(in the rows, 128 means zero)
Facts:
{begrifa, gisa, tuta} flinuplal brisus
{braskom} flinuplal notrul
{braskom, notrul} flinuplal kluple
{braso, nupli, sugal} flinuplal nevona
{brezur} flinuplal stivu
{brisus} flinuplal sosi
{bromek} flinuplal boge
{brutaskir} flinuplal lenal
{busisker} flinuplal klebruram
{defla} flinuplal bromek
{dola, gostom} flinuplal miskagom
{dosti} flinuplal tubra
{dosti} flinuplal skagrin
{dosti, varum} flinuplal busisker
{drino, zemel} flinuplal gakazu
{fletril} flinuplal mifograk
{flome} flinuplal zaflota
{fupugrin} flinuplal roko
{fupugrin} flinuplal nodul
{fupugrin} flinuplal guge
{fupugrin, guge, nodul} flinuplal nikubrun
{gostom} flinuplal nepir
{grebril} flinuplal vuper
{grevar} flinuplal stuflus
{guge, nikubrun, nodul} flinuplal fupugrin
{klidronan} flinuplal siful
{klidronan} flinuplal tinugrer
{lenal} flinuplal stenun
{mabogres, stivu} flinuplal zemel
{meba} flinuplal teplan
{meba} flinuplal motil
{meba, motil} flinuplal saski
{mifograk} flinuplal sovukor
{mifograk} flinuplal flome
{migu} flinuplal vevaste
{miskagom} flinuplal gostom
{miza} flinuplal zodus
{nostonel} flinuplal rulur
{nupli, sugal} flinuplal puzam
{plakar} flinuplal brutaskir
{puzam} flinuplal braso
{rulur} flinuplal moske
{sosi} flinuplal tuta
{stadron} flinuplal bidrin
{stadron} flinuplal leplo
{stenun} flinuplal plakar
{stivu} flinuplal mabogres
{trapo} flinuplal sugal
{trapo} flinuplal dorum
{trodroplek, zeklas} flinuplal skebin
{troflir} flinuplal fletril
{trudro} flinuplal vabruper
{tubra} flinuplal migu
{tutrekli} flinuplal vesun
{zeklas} flinuplal zozir
{zodus} flinuplal tusamek
{zonuplek} flinuplal kifim
{zozir} flinuplal zeklas
{zozir} flinuplal laplom
{zozir} flinuplal trotuk
[baplin, brutaskir, guge, leplo, miza, saski, siful, tinugrer, trotuk, tubra, tutrekli, vusta, zeklas] staska 40
[begrifa, boge, braso, busisker, drogasten, gakazu, gostom, grevar, lenal, mabogres, miskagom, nepir, plakar, stuflus, sugal, teplan, vabruper, virovek, vuper] staska 863
[bidrin, braskom, brezur, dorum, drino, drupi, flome, klebruram, meba, migu, nevona, nikubrun, noduk, nupli, puflum, puzam, skagrin, skebin, sosi, stadron, stenun, stivu, trudro, varum, vesun, vevaste, zaflota, zemel, zodus] staska 910
[brisus, bromek, defla, dola, dosti, fastok, fiskon, fletril, fupugrin, gisa, grebril, kifim, klidronan, kluple, laplom, mifograk, moske, motil, nodul, nostonel, notrul, roko, rulur, skeflun, sovukor, trapo, trodroplek, troflir, tusamek, tuta, zonuplek, zozir] staska 709
[baplin, braso, brezur, busisker, dola, dorum, fupugrin, grebril, grevar, klidronan, notrul, puflum, skeflun, stivu, troflir, tusamek, virovek, zodus] grekirur 144
[begrifa, bidrin, boge, braskom, brisus, bromek, brutaskir, defla, dosti, drogasten, drupi, fiskon, flome, gostom, guge, kifim, klebruram, kluple, laplom, lenal, leplo, mabogres, meba, mifograk, migu, miza, nepir, nevona, nikubrun, nodul, puzam, rulur, siful, skagrin, skebin, sosi, stenun, trotuk, tubra, tuta, vabruper, varum, vesun, vevaste, vusta, zaflota, zeklas, zonuplek] grekirur 759
[drino, fastok, fletril, gakazu, gisa, miskagom, moske, motil, noduk, nostonel, nupli, plakar, roko, saski, sovukor, stadron, stuflus, sugal, teplan, tinugrer, trapo, trodroplek, trudro, tutrekli, vuper, zemel, zozir] grekirur 718

Known rows:
zozir: [ 90 149 134 124 119 128 112  83 140 116 119 150 142 111 115 143 145 122
 120 152 135 199 107 140  97 133 104 159 169 141 167 142 156  99 132 136
 125]
nostonel: [ 78 173 159 129 119 121 110  93 133 114 119 139 124 106 119 145 141 151
 132 138 131 179  94 146  99 134 115 141 175 102 158 120 138 133 147 140
 141]
moske: [ 86 177 150 155 119 118 111  99 122 128 121 153 149 145 121 112 143 113
  98 123 165 168 139 104 106 127 133 152 168 135 149 138 147 115 153 123
 113]
stosol: [169 118 217  61  96 159 149 105  67  93 214 102 118 172 146 145 108 114
  66 134 100 106 163 108 128  82 184 105  96 175 105 123 110 111 143 176
 100]
vevaste: [168  94 143 130 144 130 136 170 119  95 137 152 123 146 147  82 120 138
 116 167  78 109  98 114 153 114 174 136  78 128 109 208 127 149 126 125
 134]
meba: [167 136 122 103 134 149 135 134 112 135 153 111 115 136 117 157 123 118
 132 122  98  89 123 117 141 124 130  95 114 115 108 101 123 165 103 134
 131]
sugal: [110  77 153 134 108 127 186 179 157  78 136 190 172 108 166 125 152 218
 159 100 131  86 183  83  92  78 154 106  41 143 141  44 108 121 107 147
 167]
nodul: [143 160 100 137 150 144 122 123 130 168 122 138 104 129  92 142 125  93
 124 114 124 140 101 127 117 153 115 129 170 113 122 135 139 144  98 114
 108]
tinugrer: [ 84 160 127 173 136  94  90  87 151 150 100 150 151 141 104 111 132 139
 110  94 200 187 132 105  99 135  99 169 176 120 141 155 147 109 186 109
 111]
zeklas: [144 129  59 148 165 126 103 109 170 191  93 148 119 124  74 134 110 104
 129  88 167 168 111 127 115 165  79 164 180 131 116 168 150 124 126  97
 102]
puflum: [131 101 143  95 114 124 146 126 104  98 163  90 127 104 143 137 120 133
 128 151 125 132 131 187 149 129 131 124 110 139 161 120 102 106 127 161
 133]
sosi: [140 131 136  92 122 138 133 107 129 110 149 102 119 124 143 159  99 118
 160 172  96 101 117 149 139 112 136 108 131 116 102 112 116 147 122 155
 147]
dosti: [117 191 173 193 161 128  94 155 117 125 118 129  98 159 129  80 101 136
 111 134 136 113  84 140 142 133 188 136 138  50  95 209 121 181 151 113
 132]
migu: [191 128 153 136 153 165 105 165 116 113 146 122 120 146 117 116 130 141
  93 145  97  98 105 134 158 127 159 114  68  93 115 196 127 173  97 119
 133]
plakar: [154  92 156 116 100 144 110 138 128 110 112 100 151 127 146 148 181 165
 118 123 113 100 177  87 154 118  94  85  54 139 150  76 140 124 104 102
 160]
bromek: [116 143  96 135 136 110 150 140 136 148 111 161 101 131 118 109 110 107
 148 126 100 141  90 114 105 137 140 148 170 133 104 150 137 139 136 120
 117]
kifim: [117 135  91 135 141 115 150 142 140 146 111 172 110 128 115 107 111 103
 142 132 106 148  89 117 104 137 136 157 167 143 109 161 137 128 126 120
 110]
laplom: [147 129  75 134 148 164 118 115 146 170 120 156 129 132  87 130 131  71
 105 130 136 162 117 128 115 151 103 162 160 160 131 175 157 108  81 106
  96]
noduk: [159 132 155 104 116 143 116 122 107 109 150 126 143 132 114 150 172 146
  89 111 110 140 141 102 124 123 113 107  98 136 165 106 144 141 115 128
 137]
teplan: [128  68 142 111  89 111 134 143 131  90 103 128 166 128 169 120 176 168
 132 150  92 116 169  67 146 101 113 111  57 177 145  95 137 109 133 111
 154]

Rows:
No name comes twice in this set of rows, the named rows included.
[136  78 188 163 114 125 110 182 103  84 120  66 146 142 181  60 141 159
  90 153 156  79 171 151 209 125 171 108  24 117 136 175  98 110 140 106
 144]	busisker
[ 69 174 164 149 142 141 154 124 160 107 149 196 140  94 117 155 119 188
 150  98 170 163 113 160  51 112 144 143 154  80 156  83 122 139 115 173
 144]	trapo
[112  79 150 151 118 143 178 180 132 107 157 131 170 114 175 106 120 170
 138  98 198  54 218 151 129 101 172 107  41 143 130  56  84  92 112 156
 134]	braso
[ 89 148 109 169 139  79 123 121 125 164 108 115 117 121 108  97 102 134
 123  74 209 157 125 164 130 161 124 160 186 117 141 146 115 108 193 120
  97]	baplin
[157  83  97  92 122 166 125  90 144 114 147 137 159 122 135 143 118  82
 128 198 111 135 140 150 134 112 113 151 106 182 122 171 141  84  97 144
 122]	skebin
[ 92 124 100 150 135  71 115 115 154 147  85 179 134 119  98 104 140 157
 125  92 150 207 101  95  90 142  93 177 174 144 156 163 158 111 177 104
 116]	saski

The same things again, as new rows of numbers:
Known rows:
drogasten: [139 126 111 116 137 134 129 114  58 114 148 150 146 127 155 133 145 147
 111 101 173 144 107 125 117 164 109 119 109 121 104 144 100 175 164 127
  79 119 156 130 137 152 194 153  77 135  97]
baplin: [132 118 143 101 149  93 164 130  86 149 128 171 103 152  94  97  80  92
 116 123 113 152 111 148 166 116  88 140  88 162 172 116  98 145 114 140
 142 157  84 119 147 108 122 107 153  88 130]
puzam: [144 120  99 146 122 171 130 137 151 149 120 152 131 113  97 156  91 120
 119 139 128 139 143 173 149 102 114 166 170  99  86  95 109  82 157 119
 142 110 142 123  99 135  97 132  91 141 132]
stenun: [ 94 100 128 135 155 144 112 138 133 111 117 130 108  95  54 159 137 117
 113 128 112 128 151 166 128  69 113 165 163 109  70  88  96  61 162 128
 147 117 111  98  92 158 138  83 108 159 155]
virovek: [142 104 121  81 184 120 138 117  48 128 158 142 140 118 157 144 101 147
 103 131 171 119 105 109 105 156 115 114  86 145 123 121 134 176 154 126
  85 108 157 121 135 149 182 140 108 124 126]
varum: [153 106 109 153  98 164 123 123 145 160 133 125 138  69  93 148 134  47
 123 154 127 112 151 168 156 104 105 171 147  93 108  91 133 105 176 103
 173 116 157 109  91 110 102 159 109 153 131]
dosti: [111 112 142 178 101 123 129 101 157 168 122  91 140 134 142 118 200  78
 137 120 122 106 182  92 149 139 145 102 111  99 178 135 150 165  96 123
 145 144 135 140 109 107 111 195 134 149  89]
vusta: [132 143 117 125 101 115 161 140 106 140 126 158 106 146  92  90 108 101
 122 100 114 179 114 161 177 129  84 167 101 133 162 135  69 136 134 154
 136 183  69 129 155 107 141 121 138 118 122]
trotuk: [138 141 122 117  96  95 150 150 115 114 110 174 106 165 114  80 114 131
 131 120  89 197 111 154 169 157  93 148 110 137 131 157  67 141 146 121
 150 192  89 134 172 122 177  77 165  92 152]
mabogres: [152 135 109 123 131 154 132 119  73 136 156 158 150 116 157 135 145 135
 106  99 168 136 105 132 124 163 117 129 106  98 110 137 107 181 160 133
  83 124 164 136 142 136 192 160  71 137 108]
vesun: [109 136 117 123 146 214 115 132 165 140 106 195 130 118  52 175 107 144
 140 138 103 131  82 201 137 105 150 188 154  63  45 117 145 122 143  52
 162 138 164 139 158 127 167  86 136 118 240]
zozir: [114 141 159 130 123 121 108 119 163  96 113  83 129 156 164 105 174 160
 164 131 113 100 124  94 105 130 176  97 122 134 152 155 176 138  90 126
 136 127 118 143 151 116 107 130 177 125 134]
fastok: [109 144 158 150 131 123 109 117 159 113 123  77 131 153 173 111 152 147
 149 122 114 100 135  89 113 124 167  99 124 141 166 139 174 139  78 145
 127 128 116 142 140 111  89 136 160 133 118]
grevar: [140 124 132  85 175 134 145 111  37 145 162 146 136 110 134 147 117 119
 106 120 183 104 106 100 122 132 115 128  87 143 134 113 132 187 140 148
  80  91 145 117 135 135 166 167  94 137 121]
flome: [145 123 105 114 106 131 125 140 142 120 113 144 116  89  67 163 125 131
 119 156 138 146 123 158 118 126 118 158 185 118  71 130 111  70 161 134
 138 114 122 117  99 145 110 104 116 142 150]
zodus: [185 101 108  83 103  93 137 132 142 135 134 134 112  80 108 152  92  77
 117 233 153 124 134 123 117 141 108 133 152 164 109 113 140  89 171 103
 187  94 153 106 101 126  93 134 145 120 142]
nodul: [ 59 114 147 156 134  99 107 125 140 122 103  65 124 149 135 120 191 136
 120  99  96 132 194  84 134 115 145  97 124 115 148 139 107 106  88 138
 128 149 106 134 102 167 138 123 136 144 101]
trodroplek: [109 149 171 136 111 132 110 115 157 111 116  76 122 133 156 118 182 131
 162 116 130  79 111  92 120 113 166 115 121 148 171 153 182 151  82 151
 125 126 100 133 140 109  89 170 169 147 118]
skagrin: [169 100  99 162 108 142 114 142 172 130 133 130 145 110 127 128 106  90
 124 160 101 141 158 174 134 138 114 130 149  93  91  96 122  97 196  76
 192 131 174 118 106 132 138  96 130 111 139]
laplom: [ 97 119 129 146 109 104 109 134 157 127 105  96 123 178 150 114 182 164
 140 145  93 156 163  75 120 167 161  77 139 116 127 166 123 141  91  99
 151 156 141 153 136 151 144 123 162 105 140]

Rows:
No name comes twice in this set of rows, the named rows included.
[118 152 149 130 129 100 104 131 170  87 114  84 127 182 164 109 137 195
 157 142 100 125 127  86  90 139 167  78 136 156 149 157 154 119  77 135
 122 130 119 147 140 135 103 114 168 106 137]	sovukor
[139 151  98 149 119 142 166 155 133 154 121 183 130 199 136  94  44 165
 128  66  74 202 116 182 186 143  85 135 131 126 154 116  55 126 118 138
 113 172 113 145 155 105 137  83 110  83 116]	leplo
[129 144 105  84 128 101 134 122  41  99 145 147 128 111 136 138 160 170
 112 114 179 162 110 120 107 170 117 133 134 138 101 163  82 155 158 148
  73 113 142 126 143 158 189 144  81 152 109]	gostom
[122 123 107 126 170 137 124 130  76 116 142 147 150 149 165 131 137 177
 106  94 141 155 117 136 113 154 116 113 113 108  86 135  94 162 162 114
  86 132 167 130 143 157 225 109  94 122 124]	vabruper
[ 91 121 115 167 112  88 117 136 166 136 113  71 137 186 183 106 147 163
 125 119 103 154 193  71 129 145 141  59 152 132 152 135  95 104  74 147
 111 140 129 145  95 155 114 125 106 126  78]	kifim
[156 151 126 129 169 167 138 126  66 109 167 145 153 142 193 115  93 167
 122  97 157  96  76 145 103 135 111 110  96 131 128 111 146 158 157 142
  66  98 144 130 145 124 160 143  73 127  99]	sugal
[161 149 118 111  55  62 166 131  99 141 138 146  97 101 104  79 150  46
 120 136 153 177 125 135 174 160  68 164 118 149 180 168  67 143 152 163
 156 171  57 118 133  79 105 146 146 130  92]	miza
[ 91 162 130 106  73 109 139 116 145 157  95 119 107 122 101 149 197 146
 158 140 171 133 120  79 133 168 177 145 154 115 156 200 131 144  55 152
 119 142 113 150 146 106  84 197 136 157 131]	defla
[109 116 134 108 129  86 146 109 134 168 130  93 118 137 139 138 134 109
 139 169 155 102 149  48 124 141 157 103 125 148 182 150 161 140  60 147
 120 109 109 140 100 117  67 193 147 135  91]	grebril
[151 163 139  88 156 131 122 131  54  74 147 130 135 114 176 130 128 186
 134 118 178 120  62 121  83 148 125 131 110 164 112 158 138 141 161 163
  57  97 128 120 154 133 154 135 111 143 121]	miskagom
[ 84 107 132 135 164 118 135 127 139 175 117 101 130 167 142 141 108 144
 125 134 119 107 169  79 128 120 167  82 106 132 171 119 150 136  50 136
 115 122 124 141 111 134  91 144 142 113 103]	notrul
[ 96 159 121 105  74 103 140 122 160 149  98 115 116 141 110 146 186 159
 157 145 147 148 124  85 129 167 179 120 155 120 137 209 124 145  63 132
 121 141 124 161 148 125 101 174 139 142 135]	bromek
[141 102 125 110 105  59 132 124 161 139 125  86 125 167 180 113 145 129
 127 201 124 134 175  39 102 180 153  49 124 167 178 176 155 142  91  99
 168 127 157 139 114 144 103 151 188  87 114]	tusamek
[101 124 132 125 170 124 120 114  40 101 146 128 131 118 126 137 171 154
 106  69 154 134 126 124 121 131 103 123 104 120  95 118  81 150 161 147
  65 127 118 114 132 177 222 106  92 159 114]	lenal

